Here is a tiny trained network, its code and every weight. The questions are about switching its units off for an input and a class, where a switched-off unit gives its printed mean instead of its output.

import numpy as np


def w(rows, s, z=0):
    codes = np.array(rows[::2]) - 128.0
    scale = np.full(codes.shape[1], s)
    scale[-1] = z or s
    return codes * scale


def norm(h):
    return h / np.sqrt((h * h).mean(-1, keepdims=True) + 1e-5)


def f(y):
    return y / 2 * (1 + np.tanh(0.7978845608 * (y + 0.044715 * y**3)))


def log_softmax(a):
    a = a - a.max(-1, keepdims=True)
    return a - np.log(np.exp(a).sum(-1, keepdims=True))


def net(x, mask):
    res = np.array(x, float).reshape(1, 5) / 4 @ E
    u = 0
    for l in range(3):
        y = f(norm(res) @ A[l][:, :-1].T + A[l][:, -1])
        res = res + np.where(mask[u : u + 12], y, B[l][:, -1]) @ B[l][:, :-1]
        u += 12
    return log_softmax(norm(res)[-1] @ U[:, :-1].T + U[:, -1])


A, B = {}, {}
E = w([
[72,253,148,162,155],'x0',
[122,133,200,141,226],'x1',
[74,98,102,46,169],'x2',
[50,118,184,145,101],'x3',
[105,169,89,174,202],'x4',
],0.0044)
A[0] = w([
[95,43,144,112,136,186],'L0N1',
[104,98,102,122,147,97],'L0N2',
[209,128,135,67,176,166],'L0N3',
[104,138,89,112,151,12],'L0N4',
[145,109,110,151,151,85],'L0N5',
[146,112,142,196,164,129],'L0N6',
[101,145,117,116,84,36],'L0N7',
[132,91,128,132,115,101],'L0N8',
[161,143,158,199,129,86],'L0N9',
[146,160,120,78,158,3],'L0N10',
[151,137,245,149,84,162],'L0N11',
[197,86,112,121,75,83],'L0N12',
],0.012,0.0027)
B[0] = w([
[179,120,155,77,157,245],'L0N1',
[102,142,141,113,160,148],'L0N2',
[1,114,116,221,107,229],'L0N3',
[96,170,159,116,134,132],'L0N4',
[55,132,111,131,144,138],'L0N5',
[147,130,176,99,184,201],'L0N6',
[123,177,143,126,131,141],'L0N7',
[174,159,102,117,130,144],'L0N8',
[97,131,181,182,169,196],'L0N9',
[62,140,115,127,119,132],'L0N10',
[49,96,140,161,77,253],'L0N11',
[120,86,72,42,67,243],'L0N12',
],0.0079,0.0038)
A[1] = w([
[180,159,56,120,172,90],'L1N1',
[150,143,162,71,235,3],'L1N2',
[184,72,46,153,47,112],'L1N3',
[109,54,129,125,216,155],'L1N4',
[109,87,118,152,128,120],'L1N5',
[153,85,144,238,165,131],'L1N6',
[206,78,82,173,104,46],'L1N7',
[156,173,83,152,174,132],'L1N8',
[125,193,139,189,55,114],'L1N9',
[113,53,177,220,169,112],'L1N10',
[191,102,200,117,94,160],'L1N11',
[170,255,92,232,92,126],'L1N12',
],0.0078,0.004)
B[1] = w([
[104,140,170,127,109,112],'L1N1',
[111,52,49,100,165,152],'L1N2',
[59,43,109,78,127,228],'L1N3',
[165,115,152,191,143,249],'L1N4',
[147,179,164,111,142,153],'L1N5',
[96,194,140,195,78,203],'L1N6',
[85,121,185,59,145,114],'L1N7',
[124,168,217,146,76,139],'L1N8',
[253,123,94,156,135,171],'L1N9',
[133,183,121,153,103,254],'L1N10',
[42,140,139,144,74,163],'L1N11',
[236,72,151,96,111,196],'L1N12',
],0.007,0.0031)
A[2] = w([
[193,105,73,98,118,58],'L2N1',
[201,95,224,118,53,187],'L2N2',
[184,152,166,87,230,25],'L2N3',
[43,157,140,118,51,30],'L2N4',
[6,109,110,125,218,90],'L2N5',
[139,120,87,133,154,100],'L2N6',
[190,181,176,185,179,77],'L2N7',
[73,113,181,186,87,170],'L2N8',
[155,240,153,67,109,96],'L2N9',
[110,43,2,132,63,159],'L2N10',
[141,152,144,95,113,107],'L2N11',
[178,11,162,112,221,4],'L2N12',
],0.0073,0.0026)
B[2] = w([
[114,137,74,151,92,135],'L2N1',
[2,149,109,179,119,185],'L2N2',
[157,81,155,101,184,132],'L2N3',
[140,194,57,104,153,166],'L2N4',
[163,155,203,209,73,227],'L2N5',
[105,145,167,113,148,119],'L2N6',
[70,50,170,83,162,193],'L2N7',
[138,186,96,142,172,221],'L2N8',
[121,147,60,120,188,131],'L2N9',
[89,149,247,97,97,253],'L2N10',
[92,89,71,156,150,120],'L2N11',
[190,209,124,107,219,147],'L2N12',
],0.0067,0.0046)
U = w([
[128,194,7,71,159,110],'0',
[251,105,80,150,70,89],'1',
[169,95,97,108,139,1],'2',
[70,57,134,22,16,159],'3',
[178,101,176,70,255,130],'4',
[98,173,199,249,148,170],'5',
],0.014,0.013)

Each question gives the input, the list of numbers given to net, and the class t.
The units are the neurons (one row each of A and B). Each row of codes is followed by its name. A weight is (code - 128) times the scale printed after its matrix; where a second scale follows, it is the last column's (A, B and U).
mask holds one flag per neuron, layer by layer. A switched-off neuron (its flag False) gives its mean, the last column of its row in B, instead of its output. The means were averaged over made-up inputs and are rounded, as every weight is.
A unit's drop is (log p(t) with every unit on - log p(t) with that unit switched off) / (log p(t) with every unit on - log p(t) with every unit switched off).
The circuit of an input: a set's keep is (log p(t) with only the set's units on - log p(t) with every unit switched off) / (log p(t) with every unit on - log p(t) with every unit switched off). Starting from the 12 units with the biggest drops (on a tie, the unit counted first), units are removed one at a time, each time the one whose removal leaves the highest keep (on an exact tie, the one counted first), for as long as the keep stays at least 0.8.
circuit, biggest first: the units of the circuit, biggest drop first
unit that matters most: the unit with the biggest drop
k most important neurons: the k neurons with the biggest drops, biggest first
drop when u is switched off: that unit's drop, to one decimal
input [8,-7,-6,-6,2], class 1: unit that matters most	L1N12
input [8,-6,-2,-1,-6], class 1: circuit, biggest first	(L1N9; L1N12)
input [-3,8,0,0,-8], class 5: circuit, biggest first	(L0N3; L2N8)
input [5,-1,5,-2,4], class 4: circuit, biggest first	(L0N3; L1N6)
input [-5,-3,7,6,1], class 4: circuit, biggest first	(L2N12; L0N1)
input [-1,-6,8,2,3], class 4: 3 most important neurons	(L0N3; L0N12; L0N1)
input [2,1,8,4,4], class 4: 3 most important neurons	(L0N3; L0N11; L1N6)
input [-1,5,5,1,2], class 4: 2 most important neurons	(L0N1; L0N11)
input [1,-3,3,2,0], class 0: circuit, biggest first	(L0N7; L1N3; L2N9; L0N3)
input [6,-1,6,8,-2], class 0: 3 most important neurons	(L2N4; L0N9; L0N6)
input [6,-4,-4,-8,-4], class 3: circuit, biggest first	(L1N3; L0N12)
input [-8,0,2,8,2], class 4: 2 most important neurons	(L0N1; L2N12)
input [3,1,2,-1,3], class 4: 4 most important neurons	(L0N12; L0N11; L0N3; L1N11)
input [-5,5,5,5,8], class 4: most important neuron	(L0N1)
input [-6,-3,8,-4,6], class 5: 2 most important neurons	(L0N3; L2N5)
input [-5,8,-2,-7,-6], class 5: 2 most important neurons	(L0N3; L2N8)
input [2,1,7,6,1], class 4: 2 most important neurons	(L0N3; L0N11)
input [0,-4,1,1,3], class 1: drop when L0N1 is switched off	0.8
input [-2,8,5,-2,-2], class 5: drop when L0N3 is switched off	3.2
input [4,-6,4,-3,0], class 0: drop when L0N6 is switched off	0.0
